Below is a small trained network, with its code and all its weights. Each question gives an input and a class and asks what happens when units are switched off, that is, made to give their printed mean instead of their output.

import numpy as np


def w(rows, s, z=0):
    codes = np.array(rows[::2]) - 128.0
    scale = np.full(codes.shape[1], s)
    scale[-1] = z or s
    return codes * scale


def f(y):
    return y / 2 * (1 + np.tanh(0.7978845608 * (y + 0.044715 * y**3)))


def log_softmax(a):
    a = a - a.max(-1, keepdims=True)
    return a - np.log(np.exp(a).sum(-1, keepdims=True))


def net(x, mask):
    res = np.array(x, float).reshape(1, 8) / 4 @ E
    y = f(res @ A[0][:, :-1].T + A[0][:, -1])
    res = res + np.where(mask, y, B[0][:, -1]) @ B[0][:, :-1]
    return log_softmax(res[-1] @ U[:, :-1].T + U[:, -1])


A, B = {}, {}
E = w([
[140,119,138,137,124,122,100,92],'x0',
[129,115,126,122,119,118,130,126],'x1',
[78,1,191,203,201,202,190,113],'x2',
[129,148,127,142,142,142,126,125],'x3',
[213,104,80,246,65,191,75,201],'x4',
[133,128,141,144,126,121,110,103],'x5',
[210,99,141,108,239,11,111,189],'x6',
[128,128,131,117,130,136,130,138],'x7',
],0.0095)
A[0] = w([
[76,204,94,101,7,149,115,95,253],'neuron 1',
[221,101,94,193,81,158,117,184,160],'neuron 2',
[120,67,172,159,183,84,133,146,121],'neuron 3',
[84,105,148,60,127,167,112,122,158],'neuron 4',
[109,89,115,185,70,196,146,144,105],'neuron 5',
[204,171,115,126,115,78,97,173,117],'neuron 6',
[124,161,125,118,85,127,137,133,117],'neuron 7',
[52,116,133,145,130,156,203,69,143],'neuron 8',
[136,178,119,82,172,66,127,109,211],'neuron 9',
[171,93,113,173,90,176,115,163,101],'neuron 10',
[47,68,130,148,100,204,141,99,174],'neuron 11',
[127,53,149,160,215,131,135,155,39],'neuron 12',
],0.018,0.0064)
B[0] = w([
[144,159,80,85,145,249,213,32,254],'neuron 1',
[175,30,66,193,134,181,28,128,235],'neuron 2',
[152,143,99,58,109,177,153,74,178],'neuron 3',
[91,163,99,121,135,110,82,84,165],'neuron 4',
[163,84,250,199,134,173,147,122,202],'neuron 5',
[184,57,38,143,133,75,41,195,216],'neuron 6',
[191,119,138,91,140,167,106,115,159],'neuron 7',
[9,135,100,174,118,57,84,64,192],'neuron 8',
[149,172,158,29,111,92,197,229,225],'neuron 9',
[199,80,178,165,126,177,137,159,195],'neuron 10',
[33,157,234,171,125,55,121,154,205],'neuron 11',
[154,173,82,154,134,222,186,51,179],'neuron 12',
],0.017,0.025)
U = w([
[124,232,93,64,132,154,214,65,226],'0',
[167,125,111,128,151,255,110,82,156],'1',
[186,192,156,57,109,51,175,226,141],'2',
[173,114,86,127,135,113,55,196,4],'3',
[54,174,165,123,134,98,84,114,101],'4',
[161,121,241,184,121,134,126,157,61],'5',
],0.01,0.0034)

Each question gives the input, the list of numbers given to net, and the class t.
The units are the neurons (one row each of A and B). Each row of codes is followed by its name. A weight is (code - 128) times the scale printed after its matrix; where a second scale follows, it is the last column's (A, B and U).
mask holds one flag per neuron, in row order. A switched-off neuron (its flag False) gives its mean, the last column of its row in B, instead of its output. The means were averaged over made-up inputs and are rounded, as every weight is.
A unit's drop is (log p(t) with every unit on - log p(t) with that unit switched off) / (log p(t) with every unit on - log p(t) with every unit switched off).
The circuit of an input: a set's keep is (log p(t) with only the set's units on - log p(t) with every unit switched off) / (log p(t) with every unit on - log p(t) with every unit switched off). Starting from all 12 units, units are removed one at a time, each time the one whose removal leaves the highest keep (on an exact tie, the one counted first), for as long as the keep stays at least 0.8.
circuit, biggest first: the units of the circuit, biggest drop first
unit that matters most: the unit with the biggest drop
k most important neurons: the k neurons with the biggest drops, biggest first
drop when u is switched off: that unit's drop, to one decimal
input [1,-7,-1,7,-7,-6,1,-2], class 2: circuit, biggest first	[neuron 9]
input [6,-2,-1,-2,0,-6,3,-5], class 2: 2 most important neurons	[neuron 2; neuron 1]
input [1,7,0,-7,-6,7,7,7], class 2: 2 most important neurons	[neuron 1; neuron 9]
input [-3,1,1,-2,2,5,-5,-3], class 5: 2 most important neurons	[neuron 11; neuron 5]
input [-8,3,1,0,8,-1,-1,0], class 5: 2 most important neurons	[neuron 1; neuron 5]
input [-8,4,0,3,1,1,8,-2], class 3: 2 most important neurons	[neuron 1; neuron 6]
input [4,0,2,6,2,6,-7,8], class 5: 2 most important neurons	[neuron 11; neuron 5]
input [7,4,8,-7,-4,8,1,-2], class 0: 2 most important neurons	[neuron 12; neuron 3]
input [4,0,0,3,-8,1,0,-7], class 0: 2 most important neurons	[neuron 6; neuron 11]
input [7,4,0,8,6,5,1,-8], class 3: 3 most important neurons	[neuron 1; neuron 12; neuron 2]
input [2,4,5,4,5,-4,-1,-1], class 5: 2 most important neurons	[neuron 1; neuron 11]
input [0,5,0,4,-8,3,2,7], class 2: 3 most important neurons	[neuron 1; neuron 9; neuron 12]
input [7,-6,7,-4,8,-1,-1,3], class 5: drop when neuron 5 is switched off	0.2
input [-8,6,-8,-8,-4,2,8,-3], class 2: unit that matters most	neuron 9
input [-6,-3,6,-3,-1,2,-8,1], class 4: drop when neuron 8 is switched off	0.5
input [-3,6,-2,-5,-1,-3,-3,6], class 0: drop when neuron 2 is switched off	0.4
